(in the rows, 128 means zero)
Facts:
(444) Δ:(753)
(965) Δ:(753)
(115) Δ:(753), (1034) η:(350)
(873) Δ:(753)
(931) Δ:(436) η:(257), (249)
(234) Δ:(541) η:(438), (1034), (192)
(364) Δ:(287), (362)
(799) η:(843), (363)
(563) η:(494), (1182)
(517) Δ:(931) η:(1162)
(995) η:(1129), (475)
(806) Δ:(753)
(937) Δ:(753), (257) η:(1162), (220), (989)
(758) η:(1154)
(240) Δ:(279)
(1216) Δ:(363) η:(671), (989)
(808) Δ:(171) η:(1040)
(475) Δ:(541), (753), (874), (1034), (1129), (363)
(438) Δ:(753) η:(38)
(739) Δ:(753), (931)
(1039) Δ:(436), (279) η:(702), (171)
(1048) Δ:(753)
(191) η:(702), (1182), (332), (475)
(811) η:(975)
(1106) η:(363), (332)
(891) Δ:(287), (271)
(332) Δ:(220), (1129)
(249) Δ:(297) η:(171), (735), (1182)
(992) Δ:(490) η:(1216), (115)
(350) Δ:(1162), (506)
(295) Δ:(758) η:(1066), (139)
(180) Δ:(436), (340)
(890) Δ:(1106) η:(475)
(158) Δ:(257)
(335) Δ:(280) η:(1040)
(513) Δ:(1039)
(1188) η:(332)
(1129) Δ:(753)
(531) η:(95)
(494) η:(335), (989)
(171) Δ:(469) η:(350), (1182)
(279) Δ:(753)
(671) η:(192)
(226) η:(808), (989)
(11) η:(95), (363), (1182)
(1034) Δ:(753)
(530) η:(295), (95)
(835) η:(563)
(68) Δ:(297)
(775) Δ:(490), (363), (279)
(95) η:(843), (332)
(923) Δ:(322) η:(808)
(363) Δ:(541), (279)
(192) η:(811)
(1162) Δ:(249) η:(475)
(620) Δ:(753), (279)
(624) Δ:(322) η:(989)
(506) Δ:(541), (753)
(795) Δ:(716)
(445) Δ:(753), (931)
(581) Δ:(923)
(196) Δ:(891)
(989) Δ:(753), (322)
(18) Δ:(23), (811)
(906) η:(1034)
(161) η:(671)
(874) Δ:(1129)
(947) η:(1066), (141), (171)
(287) Δ:(753), (436) η:(517), (626)
(654) Δ:(620) η:(350)
(755) η:(735)
(652) Δ:(469), (1153), (992) η:(808)
(439) η:(249)
(340) Δ:(1048) η:(1106)
(375) Δ:(541), (279)
(220) Δ:(1153), (363)
(716) Δ:(763) η:(1188)
(1090) η:(626), (1216)
(763) Δ:(931)
(280) Δ:(753), (436), (363)
(331) Δ:(624)
(843) Δ:(249)
(257) Δ:(541) η:(671), (226), (581)
(796) η:(995), (1216)
(297) Δ:(541), (1190)
(1066) η:(222)
(764) Δ:(158)
(1238) Δ:(436)
(651) Δ:(874), (1096) η:(439)
(367) Δ:(806), (992)
(141) Δ:(287) η:(906), (989)
(678) η:(931)
(650) η:(350), (226), (1216)
(436) η:(716)
(222) Δ:(240) η:(517), (808)
(271) Δ:(280)

Known rows:
(931): [100 159   6 155 155  57  56 154 106 116 161 172  96 175 115  12  94  98
  98 121 122 173 144  75 158 103 109  89 170 111 112 110 102 103 144 115
 146  50 115 110 163 168 139]
(249): [147 149 111 137 128 129 147  75 131 181 125  88 150 161 101 148 114 140
 118 136 132 127 116 155 103 130 113 164 116 148 126 166  95  92  94 105
 154 199  68  97 152 140 135]
(439): [122 140 107 141 115 146 138 127  98 122 122  97 150 117 113 115 110  97
 146 123 140 131 157  69 150 127 126 144 116 119 145 122 128 149 113 144
 122 160 157 136 158 106 117]
(739): [118  94  70 118 123 170 127 146 138 136 120 148  87 140 159 150 129 138
 145 106 118 138 111 123 181 122 127  91 181  92 118 111  87  94 177 107
 129  69  86 100 118 164 105]
(257): [145  78  74 135  82 104 129  76 219 128 126  95 162 169 148 133  97  99
  96 187 160 172 107 153  65 114 156  82 127 129  96 117 137 115  90 103
 151 224 134 129  84 148 213]
(678): [131 133 126 146 113 145 141 130 115 129 117 118 144 111 113 105 123  93
 126 125 141 119 147  85 148 130 132 154 125 115 139 118 129 138 106 151
 128 140 152 124 139 105 118]
(671): [134 130 152 157 121 138 135 127 115 124 131 129 137 120  99 120 105 104
 119 117 135 123 124 110 126 134 128 132 115 117 138 110 134 146 119 138
 134 126 155 124 141  97 124]
(975): [147 120 150 170 140 155 121 127 120 118 155 130 134 127  89 144  75  99
 103 112 128 116 105 140 114 105 102 109  97 111 141  92 149 151 119 138
 126 103 150 135 141  90 126]
(322): [ 83 103 116 140 117 139 117 144 159  97  96 134 157 104  99 127 151  76
 131  94 138  95 124 111 101 158 100 130 122 134 123 115 158 213 143 151
 129 118 139 209 124 115 126]
(989): [115  82  92 126 148 202 101 110 164  88 117 143 123 114 158 175 153 131
 161  84  91 106 121 159 118 190 128  85 144 145 135  98 137 131 173 151
 156 121 116 183 133 186 125]
(874): [134 136 151 112 141 127 138 117 126 162 120 125 127 140 117 167 141 141
 123 135 133 118 125 145 116 122 113 148 117 145 125 161 112 122 124 123
 117 139  82 112 123 133 123]
(280): [102 128 104 112 197 104  79 143 107 104 140 158  66 149 195 131 162 226
 111 137 113 159 166 133 149  75 128 111 144 166 132 120 128  95 120 131
 114 116 135  98 118 181 139]
(702): [118 145 140 136 114 132 138 128  96 110 144 104 153 116 109 116 100 117
 144 124 132 132 120 108 129 143 125 131 117 125 135 118 137 150 135 117
 141 132 152 145 134  94 121]
(764): [117 130 129 126 134 116 130 125 140 142 117 128 134 141 112 140 138 128
 117 133 140 119 123 131 110 122 110 137 120 136 118 147 121 137 124 125
 131 137  98 128 127 130 130]
(513): [120 139 131 117 145 102 112 142 129 142 129 143 123 140 115 122 141 130
 115 139 137 135 137 116 125 112 117 126 118 142 123 150 131 140 128 138
 114 114 114 132 124 134 130]
(758): [114 125 155 138 110 119 151 147 118 134 109 125 136 112 111 115 134 118
 118 123 150 112 135  97 137 113 127 154 128 115 126 127 130 162 114 132
 125 124 148 121 121  90 116]
(38): [173 103 161 172 149 133 148 123 109 111 144 136 132 147  73 146  89 104
  90 106 126 105  99 119 115 100 108 124 102 109 129  83 153 156 155 130
 110 105 170 148 164 106 147]
(332): [135 157 142 104 123 121 123 111 115 149 144 107 138 132 127 138 117 153
 155 136 108 129 118 167 114 139 115 145 111 149 123 155 127 111 143 111
 112 136 105 147 137 134 124]
(23): [108 130 155 136 117 122 147 144 107 127 119 122 139 121 107 126 127 122
 126 128 148 122 125  98 130 112 117 142 117 115 126 123 130 166 130 123
 129 121 140 127 120  89 120]
(362): [108 124 151 135 119 125 143 143 109 122 116 124 137 123 106 127 124 130
 123 125 146 125 128 100 126 109 117 144 117 121 133 123 133 164 130 129
 125 127 143 129 122  88 123]

Rows:
No name comes twice in this set of rows, the named rows included.
[123 154 135 128 122 119 116 128 144 139 132 136 131 116 126 107 132 121
 123 133 122 115 127 162 113 146 128 143 127 130 131 154 123 117  96 133
 148 125 109 117 118 124 116]	(890)
[126 146 158 127 113  92 164 127  88  99 142 109 151 125 105 113 115 126
 139 120 128 117 103 120 135 138 128 134 122 118 123 123 142 160 163 104
 145 131 156 148 147  97 134]	(139)
[138 145  88 127 131 142 123 116 131 161 116 100 133 132 124 121 134  92
 138 129 132 126 158  91 146 131 120 153 121 136 144 150 116 115  94 155
 110 184 115 125 159 143 122]	(651)
[ 87 127 109 150 108 100  56 155  92 116 125 153 126 141 130  18 102 201
 140 125 101 187 192 110 108  68 131 188 147 131  89  85 130 102 118 112
  84  82 185 176  89 129 132]	(436)
[137 176  88  96 164  51  59 167 129 114 166 171  90 139 163  42 145 112
 113 177 117 166 186 106 159 101 143 101 132 146 133 146 152 106 108 156
  79  84 160 129 139 166 153]	(1039)
[118 145 155 145 106 137 121 133 113 118 139 125 145 102 117 110 105 115
 130 129 132 128 121 126 114 151 130 124 116 119 136 120 133 139 106 132
 155 113 143 125 125  89 112]	(995)
[135 142 122 115  80 140 102 128 135 195 126 130 153 147  95  89  95 123
 172 133 106 149 139 144 101 130 123 170 136 119  86 153  97  85 163  96
  83  79  82 171 110 142 108]	(716)
[162 162 157 118 141 126 127 130 136 162 137 140 128 116 113 122 142  99
 124 143 127 111 134 142 134 162 133 143 114 139 144 170 124 106 100 154
 122 122  97 105 141 129 109]	(992)
[135 126 158 145 126 127 152 119  91 105 132 123 158 126  96 115 114 114
 130 123 135 125 118  89 124 157 144 124 116 127 134 113 132 147 147 122
 160 130 151 133 149  98 131]	(1040)
[112 101  86 131 138 131  93 117 218  93  76 159 175 112  87 110 195  40
 121  78 112  61 128 146  71 227 116 133 131 153 117 126 166 186 147 179
 158 123 111 241 153 181 139]	(923)
[167 146 157 124 142 111 152 116 125 148 117 142 141 128 100 117 156 104
 120 134 125 108 129 129 123 169 143 155 125 140 129 161 117 110 123 136
 136 128 106 108 152 139 124]	(652)
[149 139 147 126 140 116 143 109 124 130 128 136 148 141 103 117 143 121
 120 131 124 118 121 131 114 168 133 135 119 139 127 148 121 116 133 127
 144 123 105 126 145 138 132]	(808)
[107 104  81 138 134 141  82 122 222  99  89 158 167 107  95 108 183  38
 124  75 112  63 127 156  74 220 106 131 128 153 121 132 172 188 132 182
 150 123 107 241 148 183 132]	(624)
[ 79 149  73 144 174  47  65 154 107 103 139 164  98 163 130  60 133 176
  85 133 128 162 159 102 123  75 108 120 142 149 117 115 127 132 123 117
 127  90 134 123 127 148 152]	(1238)
[ 92 142  88 136 169  61  78 148 112 113 136 158 110 161 126  73 137 166
  94 133 131 155 152 114 122  83 106 124 137 152 119 122 127 135 121 121
 132 100 125 131 129 146 146]	(180)

The same elements again, as new rows of numbers:
Known rows:
(1162): [136  92 125  78 163 100 132 112 169 125  71  84 142 109 123 120 132 116
 120 113 112  98 120  77  64 157 233 147  96 153  96 143 145 118 111 135
 118  96 128 108 104 132]
(758): [136 124 103 108 159 102 105 111 183 142 114 176 126 123 143 109 130 111
 123  94 121 103 115 150  99 119 177 134 120 116 129 171 150 156 127 119
 173  97 130  95 138 114]
(995): [146 105 103  93 179 106 117 111 219 137  85 165 131 127 131 117 123 110
 107  88 123 105  90 128  82 151 194 153  97 131 117 148 150 150 131 107
 160 100 143  97 122 110]
(541): [118 157 109 106 172 122  95 110 245 152 120 237 118 132 172 115 135 124
 129 130 114  95  83 118  91  66 183 149 117 133 168 175 185 161 165 107
 189 100 138  99 118 115]
(702): [145 155 110 104 167 115  95 115 189 140 124 186 117 123 155 107 132 111
 118 122 128  98 100 127  99 115 172 121 119 127 136 177 157 149 139 105
 184  96 140 109 137 121]
(753): [127 147 136 100 158 110  79 119 231 131 109 181 104 137 138 116 137 124
 135 108 139 113  82 111 117 105 166 105 145 120 126 155 144 155  95 119
 156  81 142 112 167 126]
(890): [127 113 121  91 146  96 111 113 161 136  83 114 133 125 124 130 138 115
 127 112 118 103 102 117  81 142 215 145 110 142 116 126 143 139 123 138
 148  97 131 103 119 125]
(506): [ 94 160 143 100 136 113  79 115 208 144 100 173 109 139 150 132 153 135
 154 143 118 105  82  97  97  68 203 128 145 145 152 125 162 151 122 142
 156  88 130 111 138 136]
(295): [121 125 120 104 127  94 100 110 124 144 111 128 131 123 132 125 145 115
 137 114 114 105 119 137  98 112 206 132 130 127 126 140 141 148 116 155
 149  96 116  98 139 126]
(965): [112 159 150  97 129 104  72 120 175 132 103 131 107 135 130 129 151 128
 148 131 134 111  93 105 109  99 191 102 155 139 124 134 137 143  94 146
 144  83 131 118 160 140]
(975): [149 156 115 105 165 115  94 117 179 143 126 192 117 122 151 103 132 111
 121 117 132 102 102 129  96 109 174 119 115 124 139 169 162 153 143 107
 179  96 135 108 143 120]
(226): [120 139  97  94 165  82 106 101 207 142 128 146 130 119 140 123 132 118
 118  54 116  87 134 143  89  59 197 110 128 110 135 209 134 159 129 144
 149  94 134 102 144 117]
(1182): [138 146  91 109 158 114  95 119 197 141 119 186 115 123 164 108 136 109
 137 125 122  93  90 128 110 146 160 128 128 127 140 190 152 147 129 101
 192  94 141 105 130 122]
(279): [113 162 139  81 125  96  58 124 177 123 106 140 124 145 122 134 144 132
 138 126 132 111  70 120 129 106 190 101 189 142 118 194 143 161  97 150
 161  90 120 123 135 121]
(332): [125 156 143 112 145 112  74 111 147 135 124 127 121 120 139 116 144 111
 125 166 124  98 110 141 119  83 208 109 138 139  99 129 146 146 110 138
 175 100 123 116 128 137]
(11): [129 112  96 119 155 106  97 108 193 142 114 174 123 125 147 110 131 107
 131 110 117 101 100 162 121 126 173 138 131 114 117 170 142 161 107 119
 184  99 128  89 135 115]
(1048): [113 155 152  97 128 104  71 122 175 130 101 125 106 134 130 129 152 128
 149 130 135 110  92  98 111 101 191 100 154 137 124 123 134 142  89 147
 140  81 131 120 163 141]
(652): [124 131 111  85 137  84  99 107 111 138 141 103 135 111 127 134 148 122
 122 106 110  97 143 118  86  96 221 103 134 122 120 169 129 137 114 169
 134  91 117  98 143 126]
(1238): [127 177 132 109 118 114  97 112 143 163 116 113 125 131 139 127 159 118
 124 148 125  97  65 108 102  98 181 130 132 139 145 123 163 158 156 148
 136 100 139 118 163 144]
(796): [129 128 107 107 166  99 106 110 194 140 102 171 129 129 140 109 128 115
 115  85 118 104 113 160  81 117 183 143 116 118 132 163 146 159 131 125
 161  99 131  98 136 118]

Rows:
No name comes twice in this set of rows, the named rows included.
[108 127 142 110 101  95  92 113 163 157  95  89 124 138 119 145 166 129
 128 120 123 113  81 113  99 112 179 126 122 132 128  85 135 166 112 182
 102  90 139 111 184 141]	(287)
[129 158 136 103 147 112  93 114 131 134 122 119 122 109 148 109 143 115
 132 156 119  96 126 109  97  95 209 112 136 140 113 154 154 133 115 133
 154  95 119 119 130 144]	(843)
[103 190 149  97 128  88  69 115 182 135  88 127 102 141 129 139 145 120
 158  96 137  91 103 134 107  47 215 100 146 136 130 120 117 140 121 146
 179  89 136 126 140 140]	(989)
[137 117  98 102 159  97 108 108 177 145 128 171 129 122 138 118 133 116
 115  88 118 106 118 138  97 117 183 129 118 112 132 171 148 156 124 130
 155  94 129  88 149 110]	(1066)
[118 135  98 105 155  84 107 105 224 140 101 153 126 123 146 115 127 110
 138  65 120  84 118 151 113  77 182 127 127 117 127 202 134 163 122 128
 170  98 134 110 126 119]	(494)
[ 76 154 107 104 135  98  89 125 158 130  94 125 119 148 134 129 162 135
 124 119 100 113 109 169  56 173 193 140 162 128 122 147 114 143  93 172
 140  85 127  93 169 144]	(115)
[132 122 127 116 144  95 106 111 148 149  99 196 128 128 138  95 123 110
 127  68 130 120 126 170  78 102 171 149 112 111 150 151 163 180 138 134
 165 101 114 104 149 112]	(671)
[ 99 154  95 103 137  99 101 120 126 135 107 126 132 135 139 124 152 124
 118 120 100 102 118 171  63 163 200 144 151 129 128 172 130 144 121 157
 161  97 120  96 139 135]	(654)
[129 167 131  97 138 105  87 117 130 136 119 129 120 118 141 118 148 115
 133 139 125  96 117 116  92 104 204 111 133 140 127 151 148 136 130 135
 165  95 123 118 133 138]	(367)
[128 127 106  77 136  87 101 106 115 140 144 105 139 116 119 142 148 126
 116  99 109  99 130 111  87  99 227 109 144 120 122 176 135 139 121 170
 130  91 118  90 144 116]	(222)
[139 118 113 111 154 101 104 111 158 145 111 188 127 125 141 104 128 109
 125  85 126 115 119 152  91 118 173 142 116 114 141 158 159 167 130 126
 171  97 121  95 146 112]	(811)
[128 164 132 103 134 104  85 118 133 143 116 130 120 119 145 120 151 117
 130 146 125  95 114 117  87 100 195 112 118 142 131 137 146 143 137 139
 164  95 130 120 139 139]	(196)
[129 173 130  98 137 111  95 114 128 141 117 131 121 121 140 116 145 115
 135 136 125  96 107 113  92 101 206 119 140 138 132 148 153 132 136 135
 163  95 123 113 136 138]	(795)
[115 170 133 105 136 111  92 113 150 149 113 153 114 125 151 124 152 121
 143 145 118  95 108 108  83  78 211 128 122 142 150 115 159 136 145 137
 170  94 128 111 131 138]	(158)

Now the same elements, written a new way:
Known rows:
(161): [141 114 141 121 155 130 149 139 149 175 181 131 106 125 170 125 196 127
 116 106 124 166 137 129 167 128 108  98 142 126]
(671): [145 110 142 115 155 121 140 151 156 178 174 132  98 125 155 124 194 129
 127 102 126 145 137 119 156 130 110  86 153 144]
(581): [144 103 144  73 165  95 134 156 173 166 153 135 118 150 145 102 179 144
 135 135 111 110 129 110 138 132  78  64 171 132]
(906): [153 106 145 119 141 130 139 143 158 172 176 151 104 112 142 122 197 124
 125 124 143 138 125 115 156 133 122  80 179 147]
(1040): [170 113 169 112 130 118 124 156 166 161 154 142  88 163 141 109 185 140
 143 106 133 108 134 105 152 124 119  75 175 161]
(796): [113 109 132 126 142 153 136 154 167 170 194 130 103 137 154 102 207 127
 125 105 127 169 133 124 160 146 114  80 152 132]
(513): [148 104 127  96 145 108 142 153 162 159 181 138 111 149 143  85 194 128
 136 143 120 126 128 133 155 124 101  75 164 121]
(367): [135 111 126  91 155 110 146 155 170 162 166 140 112 156 143  95 192 133
 134 149 122 125 129 130 147 119 116  73 158 117]
(975): [172 109 131  63 192  90 140 200 146 203 149 147 104 101 167 176 173 113
 115  78 121 123 171 113 158 124  83  98 139 146]
(11): [132 109 120 125 130 130 131 131 135 149 170 130  82 124 149  97 207 116
 120 124 158 143 151 133 145 133 113  82 141 121]
(1048): [124 115 139  95 171  82 162 133 205 173 152 137  88 141 142  51 159 108
 122 135 113 110 156 156 163 146 133  95 163 132]
(758): [137 115 142 127 134 132 138 137 151 168 177 129  92 131 156 105 200 130
 127 117 134 157 138 128 156 128 118  89 152 128]
(475): [118  89 125  81 163 124 122 166 220 178 199 139 107 151 132  68 190 118
 140 135 117  97 139 143 144 148 121  67 151 135]
(171): [133 118 124  91 157 115 144 148 164 156 164 136 111 154 142  94 196 134
 136 145 124 127 118 131 145 122 118  74 154 107]
(947): [143 116 147 125 134 135 137 130 148 159 180 132  90 133 154 100 197 126
 124 121 137 154 129 127 159 129 121  87 156 128]
(490): [144 110 128 115 137 126 137 150 153 166 165 132  93 136 137 109 198 140
 134 113 143 135 130 118 149 129 119  83 158 146]
(139): [158 110 150 109 124 120 111 157 141 146 150 146  73 141 124 102 190 113
 136 116 164  90 147 108 139 127 120  67 167 144]
(23): [144 109 133 115 141 125 132 144 157 165 166 138  95 136 142 108 196 135
 133 111 140 138 142 120 151 134 114  77 163 143]
(1090): [128 114 153 129 139 144 141 149 161 170 189 126 101 139 161 103 207 126
 122 103 123 162 139 121 166 133 114  84 153 132]
(650): [140 115 149 129 141 135 139 140 160 167 181 126  95 138 156 106 203 129
 124 107 128 162 130 125 160 136 114  86 151 128]

Rows:
No name comes twice in this set of rows, the named rows included.
[119 121 135  93 153 134 133 159 192 160 185 151 116 175 153 103 206 125
 142 150 113 131 127 130 150 121 131  56 153 102]	(1162)
[135 109 141  94 147 110 141 150 168 163 161 135 118 148 151  84 193 133
 125 153 125 124 139 117 137 131  85  66 163 115]	(331)
[160  76 154 118 135 138 107 122 181 173 198 130  99 126 162 111 197 120
 147 116 146 116 148 129 143 136  98  84 134 146]	(541)
[146 119 135 124 118 129 135 136 129 144 174 134  80 128 146  93 208 108
 116 125 157 138 149 128 147 124 123  85 146 115]	(530)
[146  96 127  93 163  91 173 153 190 187 170 118  93 134 117  22 165 124
 116 133 124 105 131 158 168 150 120 113 151 148]	(279)
[165  89 113  91 145 111 157 180 149 176 196 109 121 149 113  54 196 154
 135 143 130 113 101 134 152 121  94  95 141 136]	(240)
[127 110 158 117 137 121 131 139 151 167 147 128 110 125 153  98 194 141
 115 127 136 140 147 101 133 150  70  70 173 144]	(322)
[136 104 144  87 177  80 170 139 214 190 159 160 102 108 131  74 159 100
 117 145 126  91 136 149 168 152 150  93 191 152]	(1034)
[125 110 123 128 134 136 135 138 156 162 180 125  93 135 151 100 209 125
 129 119 142 156 142 126 148 137 117  82 149 130]	(191)
[118 113 155 106 154 119 154 135 206 172 183 140 100 149 158  52 185 111
 119 135 107 131 146 149 167 144 127  93 149 121]	(937)
[ 74  98 117  76 187 115 134 177 241 183 174 145  94 156 120  50 178 111
 128 111 102 104 148 148 161 179 142  60 171 151]	(1129)
[144 112 126  78 151 126 128 192 188 170 191 138 113 169 116  78 197 151
 144 138 113 106 111 123 150 128 118  63 162 135]	(220)
[148  84 155  98 160 110 135 115 214 180 189 132 102 137 156  63 171 103
 136 141 126  95 159 158 146 143 112  99 137 131]	(506)
[130 106 121  84 168 116 116 111 186 151 171 143 107 162 162 125 191 130
 157 158 112 127 119 140 133 111 126  61 136  91]	(249)
[127 110 148 113 155 105 144 131 187 172 149 136  75 127 134  76 172 115
 121 102 135 120 155 142 164 154 135 101 165 157]	(753)

